[[146 145 127 128 138]
 [120 113 138 147 122]
 [125 120 147 106 142]] -> 128

[[117 118 149 124 135 103]
 [114  98 122 134 137 110]
 [123 124 155 108 142 119]] -> 135

[[117  98 133 145 138 116]
 [125 120 144 128 130 120]
 [130 111 153 123 124 107]] -> 138

[[ 98 117 101 128]
 [123 121 104 140]
 [127 114 100 137]] -> 101

[[128 128 128 128]
 [111 118 133 134]
 [112 156 142 116]] -> 128

[[118 144 110 144 129 123 137]
 [145 106 149 116 124 110 105]
 [103 117 135 156 147 150 131]] -> 123

[[104 114 131 137 121 110]
 [123 123 129 131 125 121]
 [115 119 131 134 124 116]] -> 121

[[141 121 119 140]
 [136 119 135 141]
 [155 116 126 144]] -> 119
---
129,132,125,122,132,128
128,130,126,139,138,128
131,132,131,107,127,129
yields 127

120,127,125,134,125,127,106
115,120,118,130,129,152,128
125,120,123,134,125,141,127
yields 141

112,134,125,151,138,121,130
126,127,127,126,127,128,128
124,130,129,132,131,126,127
yields 126

117,114,135,132,145
116,113,136,134,148
126,99,107,130,135
yields 130

123,124,147,143
128,128,128,128
119,111,157,152
yields 157

119,154,127,139,124
128,145,131,121,127
128,118,124,130,136
yields 130

98,131,127,124,125,127,130
143,132,127,123,125,129,130
129,131,127,128,128,127,130
yields 127

124,132,135,123,129,125
121,126,138,122,126,121
121,107,129,131,147,116
yields 147
---
[150 149 112 121] gives 150, 112

[157 117 138 150 134] gives 157, 117

[128 139 152 143 126] gives 152, 126

[134 121 119 126 130 101] gives 134, 101

[[106 134 134 158 143 121 120]
 [122 134 130 150 143 124 129]] gives 158, 106

[114 145 134 119 104 133 134] gives 145, 104

[[154 137 111 122]
 [139 132 120 125]] gives 154, 111

[[136 141 139 103 141]
 [143 153 140 142 137]] gives 153, 103

[[133 134 120 152 124]
 [136 136 123 123 149]] gives 152, 120
---
[[107 134 122 119 134 137 107]
 [124 120 144 139 119 123 134]
 [124 130 124 126 128 129 123]] => 129

[[143 154 115 108 125 113 151]
 [116 150 127 136 127 119 104]
 [149 136 121 127 137 114 102]] => 114

[[139 144 153 127]
 [139 145 154 127]
 [139 146 156 127]] => 156

[[117 117 111 147 148 127 139]
 [150 148 148 107 119 113 132]
 [119 114 103 151 150 117 143]] => 117

[[120 102 115 119]
 [129 153 113 147]
 [116  98 126 112]] => 126

[[120 124 146 110 139]
 [107 140 153 149 118]
 [101 130 133 124 125]] => 124

[[134 148 136 129 117 111 128]
 [126 152 150 157 121 133 117]
 [108 109 105 120 156 109 150]] => 109

[[116 121 145 134 149 137 129]
 [131 125 140 127 131 125 158]
 [145 137 140 127 131 140 108]] => 140
---
[135 103 107 131 112] >> 131
[118 132 143 101 111 123] >> 111
[140 126 153 132 135] >> 132
[154 120 151 128 113 128] >> 113
[116 114 127 122 134 154 136] >> 154
[114 155 129 123 126 138] >> 126
---
[142 136 153 130 143]	153, 153

[[120 135 137 131 137 139 140]
 [123 147 146 152 145 149 149]
 [125 144 141 151 141 143 145]]	152, 152

[104 112 147 114 119]	147, 147

[105 150 113 116 118]	113, 150

[143 152 148 154 155 144 131]	154, 155

[ 98 100 119 106 101]	119, 119
---
[[139 138 131 150 104]
 [123 122 123 123 137]
 [133 133 132 134 121]] out 132

[[124 124 145 143 150 143]
 [123 121 125 125 118 126]
 [121 123 144 140 150 141]] out 140

[[142 131 158 104 142]
 [143 128 155 109 143]
 [120 102 124 109 129]] out 124

[[101 127 129 130 131 114 149]
 [113 117 123 123 125 105 149]
 [ 99 132 119 121 135 120 153]] out 135

[[114 121 109 126 119 114 119]
 [126 127 120 132 122 122 114]
 [108 110 103 126 125 112 119]] out 125

[[120 132 142 137 117 103]
 [141 151 132 139 140 128]
 [117 153 117 125 139 122]] out 125
